Below is a small trained network, with its code and all its weights. Each question gives an input and a class and asks what happens when units are switched off, that is, made to give their printed mean instead of their output.

import numpy as np


def w(rows, s, z=0):
    codes = np.array(rows[::2]) - 128.0
    scale = np.full(codes.shape[1], s)
    scale[-1] = z or s
    return codes * scale


def f(y):
    return np.maximum(y, 0)


def log_softmax(a):
    a = a - a.max(-1, keepdims=True)
    return a - np.log(np.exp(a).sum(-1, keepdims=True))


def net(x, mask):
    res = np.array(x, float).reshape(1, 8) / 4 @ E
    y = f(res @ A[0][:, :-1].T + A[0][:, -1])
    res = res + np.where(mask, y, B[0][:, -1]) @ B[0][:, :-1]
    return log_softmax(res[-1] @ U[:, :-1].T + U[:, -1])


A, B = {}, {}
E = w([
[127,122,132,121,130,140,122,112],'x0',
[39,211,66,251,235,176,82,63],'x1',
[45,144,134,150,16,224,110,204],'x2',
[124,105,153,136,131,141,124,105],'x3',
[117,174,183,92,198,216,246,169],'x4',
[123,123,134,150,124,111,144,134],'x5',
[127,121,135,126,129,134,124,121],'x6',
[231,45,49,206,143,221,136,181],'x7',
],0.011)
A[0] = w([
[57,197,161,111,107,84,143,96,90],'neuron 0',
[115,190,128,176,185,156,96,122,110],'neuron 1',
[101,169,122,143,177,164,168,120,115],'neuron 2',
[130,120,80,164,109,82,6,117,35],'neuron 3',
[77,163,86,177,175,141,111,106,79],'neuron 4',
[45,162,134,160,71,186,106,158,85],'neuron 5',
[159,136,125,133,221,82,108,108,72],'neuron 6',
[88,115,86,177,131,100,84,99,88],'neuron 7',
[197,109,47,186,130,187,150,123,164],'neuron 8',
[156,113,89,173,163,169,124,163,75],'neuron 9',
[175,120,136,74,87,113,179,147,87],'neuron 10',
[116,180,160,111,208,200,222,154,1],'neuron 11',
[78,170,156,95,133,92,124,109,105],'neuron 12',
[148,137,126,118,210,88,139,100,40],'neuron 13',
[164,124,118,122,162,92,160,85,88],'neuron 14',
[92,121,104,143,170,145,117,132,57],'neuron 15',
[63,185,151,105,147,88,101,113,93],'neuron 16',
[89,117,102,134,85,154,126,141,39],'neuron 17',
],0.014,0.0051)
B[0] = w([
[119,94,133,153,160,178,77,151,241],'neuron 0',
[146,96,178,80,88,112,152,192,227],'neuron 1',
[106,107,147,96,88,78,138,152,211],'neuron 2',
[66,141,133,165,98,42,115,55,242],'neuron 3',
[166,110,171,74,99,134,147,180,232],'neuron 4',
[204,211,75,164,101,179,181,111,245],'neuron 5',
[158,182,91,134,97,215,173,109,217],'neuron 6',
[113,114,157,87,91,91,125,135,210],'neuron 7',
[96,90,148,165,183,149,83,163,254],'neuron 8',
[117,110,120,143,186,174,87,144,206],'neuron 9',
[151,86,161,110,99,111,133,164,230],'neuron 10',
[52,147,114,133,125,23,118,6,255],'neuron 11',
[146,84,127,147,181,151,94,152,215],'neuron 12',
[153,154,94,155,102,161,158,105,206],'neuron 13',
[170,158,90,141,103,170,144,139,197],'neuron 14',
[149,135,126,93,139,97,137,179,173],'neuron 15',
[99,112,123,156,196,141,96,170,226],'neuron 16',
[171,149,106,111,134,150,134,75,171],'neuron 17',
],0.013,0.016)
U = w([
[99,105,145,168,247,171,85,158,103],'0',
[156,95,199,20,49,93,165,174,117],'1',
[60,164,129,146,105,30,134,47,255],'2',
[174,226,74,158,96,207,193,109,42],'3',
],0.012,0.0046)

Each question gives the input, the list of numbers given to net, and the class t.
The units are the neurons (one row each of A and B). Each row of codes is followed by its name. A weight is (code - 128) times the scale printed after its matrix; where a second scale follows, it is the last column's (A, B and U).
mask holds one flag per neuron, in row order. A switched-off neuron (its flag False) gives its mean, the last column of its row in B, instead of its output. The means were averaged over made-up inputs and are rounded, as every weight is.
A unit's drop is (log p(t) with every unit on - log p(t) with that unit switched off) / (log p(t) with every unit on - log p(t) with every unit switched off).
The circuit of an input: a set's keep is (log p(t) with only the set's units on - log p(t) with every unit switched off) / (log p(t) with every unit on - log p(t) with every unit switched off). Starting from the 12 units with the biggest drops (on a tie, the unit counted first), units are removed one at a time, each time the one whose removal leaves the highest keep (on an exact tie, the one counted first), for as long as the keep stays at least 0.8.
units of the circuit, in order: the units of the circuit, biggest drop first
unit that matters most: the unit with the biggest drop
k most important neurons: the k neurons with the biggest drops, biggest first
drop when u is switched off: that unit's drop, to one decimal
input [-8,4,3,-6,-4,-7,-2,-1], class 1: 3 most important neurons	neuron 11; neuron 4; neuron 1
input [8,5,-7,-7,0,3,5,2], class 3: units of the circuit, in order	neuron 6
input [4,-1,5,-3,5,-2,-8,5], class 0: 2 most important neurons	neuron 8; neuron 3
input [6,0,-8,-3,-6,-7,8,7], class 3: 2 most important neurons	neuron 6; neuron 14
input [-8,6,7,-4,-8,-2,-5,2], class 2: 2 most important neurons	neuron 3; neuron 7
input [1,7,-7,7,1,3,4,0], class 1: 3 most important neurons	neuron 1; neuron 4; neuron 5
input [4,-7,8,-7,8,6,7,-8], class 0: 2 most important neurons	neuron 0; neuron 12
input [0,3,-4,-8,-1,2,-7,-5], class 0: 2 most important neurons	neuron 16; neuron 5
input [-5,0,6,8,3,1,-1,-7], class 0: 2 most important neurons	neuron 0; neuron 16
input [-7,7,6,2,-2,3,-6,-4], class 1: 3 most important neurons	neuron 1; neuron 4; neuron 7
input [-6,2,-2,-5,-2,-7,4,-2], class 0: 4 most important neurons	neuron 11; neuron 5; neuron 2; neuron 10
input [-2,3,-3,-8,-2,4,2,-2], class 1: 3 most important neurons	neuron 5; neuron 11; neuron 8
input [6,-1,3,-8,6,8,8,0], class 2: drop when neuron 11 is switched off	0.2
input [3,7,3,-7,-5,1,-6,-1], class 1: unit that matters most	neuron 4
input [1,-1,-3,2,1,1,2,2], class 3: drop when neuron 0 is switched off	0.6
input [8,6,2,-6,7,1,-8,4], class 2: drop when neuron 13 is switched off	0.0
